Below are the code and all the weights of a small trained network. Each question names an input and a target symbol and asks about switching units off, where a switched-off unit gives its printed mean instead of its output.

import numpy as np


def w(rows, s, z=0):
    codes = np.array(rows[::2]) - 128.0
    scale = np.full(codes.shape[1], s)
    scale[-1] = z or s
    return codes * scale


def f(y):
    return y / 2 * (1 + np.tanh(0.7978845608 * (y + 0.044715 * y**3)))


def softmax(a):
    e = np.exp(a - a.max(-1, keepdims=True))
    return e / e.sum(-1, keepdims=True)


def log_softmax(a):
    a = a - a.max(-1, keepdims=True)
    return a - np.log(np.exp(a).sum(-1, keepdims=True))


def net(x, mask):
    ids = ['Ξβεημτ'.index(c) for c in x.split()]
    T = len(ids)
    res = E[ids] + P[:T]
    q, k, v = (res @ M[0].T for M in (Q, K, V))
    z = softmax(np.where(np.tri(T) > 0, q @ k.T / 4**0.5, -1e9)) @ v
    res = res + np.where(mask[0], z, O[0][:, -1]) @ O[0][:, :-1]
    y = f(res @ A[0][:, :-1].T + A[0][:, -1])
    res = res + np.where(mask[1:9], y, B[0][:, -1]) @ B[0][:, :-1]
    return log_softmax(res[-1] @ U[:, :-1].T + U[:, -1])


Q, K, V, O, A, B = {}, {}, {}, {}, {}, {}
E = w([
[184,121,215,161,108,89],'Ξ',
[117,192,54,88,104,206],'β',
[167,251,60,152,138,89],'ε',
[161,196,158,106,40,163],'η',
[93,93,234,106,164,216],'μ',
[102,55,136,115,147,95],'τ',
],0.017)
P = w([
[185,212,69,7,130,138],'0',
[135,46,66,189,80,144],'1',
[142,115,96,192,57,186],'2',
[39,211,164,18,109,141],'3',
[77,84,89,205,51,131],'4',
[151,73,44,241,127,164],'5',
[48,184,178,15,114,140],'6',
[55,81,86,217,44,124],'7',
],0.012)
Q[0] = w([
[2,243,231,32,153,105],'head 1',
[144,115,162,219,65,141],'head 1',
[120,150,86,94,129,193],'head 1',
[102,195,160,54,151,139],'head 1',
],0.0099)
K[0] = w([
[250,123,111,22,160,124],'head 1',
[117,115,111,132,78,62],'head 1',
[167,140,18,107,68,141],'head 1',
[205,105,125,115,133,122],'head 1',
],0.013)
V[0] = w([
[62,91,246,69,163,92],'head 1',
[199,121,243,135,217,58],'head 1',
[135,213,135,55,255,232],'head 1',
[206,184,231,111,28,85],'head 1',
],0.0073)
O[0] = w([
[20,190,218,85,55,96,104],'head 1',
[52,119,255,224,241,110,3],'head 1',
[26,160,60,168,178,253,252],'head 1',
[206,148,233,123,233,196,132],'head 1',
],0.0092,0.005)
A[0] = w([
[162,49,79,175,127,101,191],'neuron 1',
[173,209,139,251,78,63,136],'neuron 2',
[174,106,192,229,67,83,74],'neuron 3',
[85,168,133,21,145,130,134],'neuron 4',
[92,50,171,158,62,145,121],'neuron 5',
[165,123,176,78,91,87,254],'neuron 6',
[128,161,158,34,146,86,105],'neuron 7',
[149,138,134,74,207,178,72],'neuron 8',
],0.012,0.0085)
B[0] = w([
[85,153,143,123,162,97,251],'neuron 1',
[179,156,97,94,197,172,175],'neuron 2',
[145,155,92,174,37,60,188],'neuron 3',
[174,120,122,89,86,75,244],'neuron 4',
[160,132,150,190,132,164,228],'neuron 5',
[53,111,181,79,149,185,220],'neuron 6',
[178,97,186,97,249,173,141],'neuron 7',
[115,139,126,180,94,85,233],'neuron 8',
],0.013,0.012)
U = w([
[251,123,151,180,56,60,127],'Ξ',
[162,38,64,113,59,121,69],'β',
[116,176,146,127,229,124,147],'ε',
[205,58,162,2,111,161,248],'η',
[93,143,108,230,144,228,134],'μ',
[20,191,148,116,91,99,80],'τ',
],0.0061,0.0017)

Each question gives the input, a string of symbols that net reads in full, and the target symbol t.
The units are the heads (4 rows each of Q, K, V and O) and the neurons (one row each of A and B). Each row of codes is followed by its name. A weight is (code - 128) times the scale printed after its matrix; where a second scale follows, it is the last column's (O, A, B and U).
mask holds one flag per unit, heads first, then neurons. A switched-off unit (its flag False) gives its mean, the last column of its rows in O or B, instead of its output. The means were averaged over made-up inputs and are rounded, as every weight is.
A unit's drop is (log p(t) with every unit on - log p(t) with that unit switched off) / (log p(t) with every unit on - log p(t) with every unit switched off).
The circuit of an input: a set's keep is (log p(t) with only the set's units on - log p(t) with every unit switched off) / (log p(t) with every unit on - log p(t) with every unit switched off). Starting from all 9 units, units are removed one at a time, each time the one whose removal leaves the highest keep (on an exact tie, the one counted first), for as long as the keep stays at least 0.8.
units of the circuit, in order: the units of the circuit, biggest drop first
most important unit: the unit with the biggest drop
top k neurons: the k neurons with the biggest drops, biggest first
drop when u is switched off: that unit's drop, to one decimal
input η μ Ξ τ, target Ξ: units of the circuit, in order : (head 1; neuron 8; neuron 6)
input η τ ε μ μ τ β, target Ξ: top 2 neurons : (neuron 8; neuron 4)
input τ β Ξ Ξ μ τ Ξ, target η: units of the circuit, in order : (neuron 7; neuron 8)
input Ξ μ η, target η: units of the circuit, in order : (head 1; neuron 6)
input Ξ μ μ β β τ η, target ε: top 2 neurons : (neuron 7; neuron 8)
input η β τ, target τ: units of the circuit, in order : (head 1; neuron 1; neuron 6)
input η μ τ Ξ ε μ μ, target Ξ: units of the circuit, in order : (neuron 8; head 1; neuron 4)
input τ Ξ Ξ β τ Ξ τ ε, target ε: units of the circuit, in order : (neuron 2; neuron 1; head 1)
input Ξ τ μ Ξ η, target η: top 3 neurons : (neuron 6; neuron 2; neuron 8)
input ε μ η η ε η, target ε: most important unit : neuron 1
input β τ μ μ β μ τ, target β: units of the circuit, in order : (head 1; neuron 6)
input η β τ ε, target Ξ: top 3 neurons : (neuron 8; neuron 6; neuron 4)
input Ξ τ ε μ τ μ, target τ: top 4 neurons : (neuron 6; neuron 1; neuron 4; neuron 3)
input β η τ μ μ η μ, target β: top 2 neurons : (neuron 4; neuron 8)
input ε τ β τ μ μ Ξ, target μ: top neuron : (neuron 4)
input Ξ μ μ η η μ τ, target ε: top 2 neurons : (neuron 7; neuron 8)
input η β η β μ τ η, target Ξ: drop when neuron 3 is switched off : -0.1
input τ τ ε, target ε: drop when neuron 8 is switched off : 0.0
input β η μ τ, target β: drop when head 1 is switched off : 1.3
input η τ Ξ Ξ β τ η, target Ξ: top neuron : (neuron 8)
input η Ξ μ μ μ β, target β: top 2 neurons : (neuron 6; neuron 5)
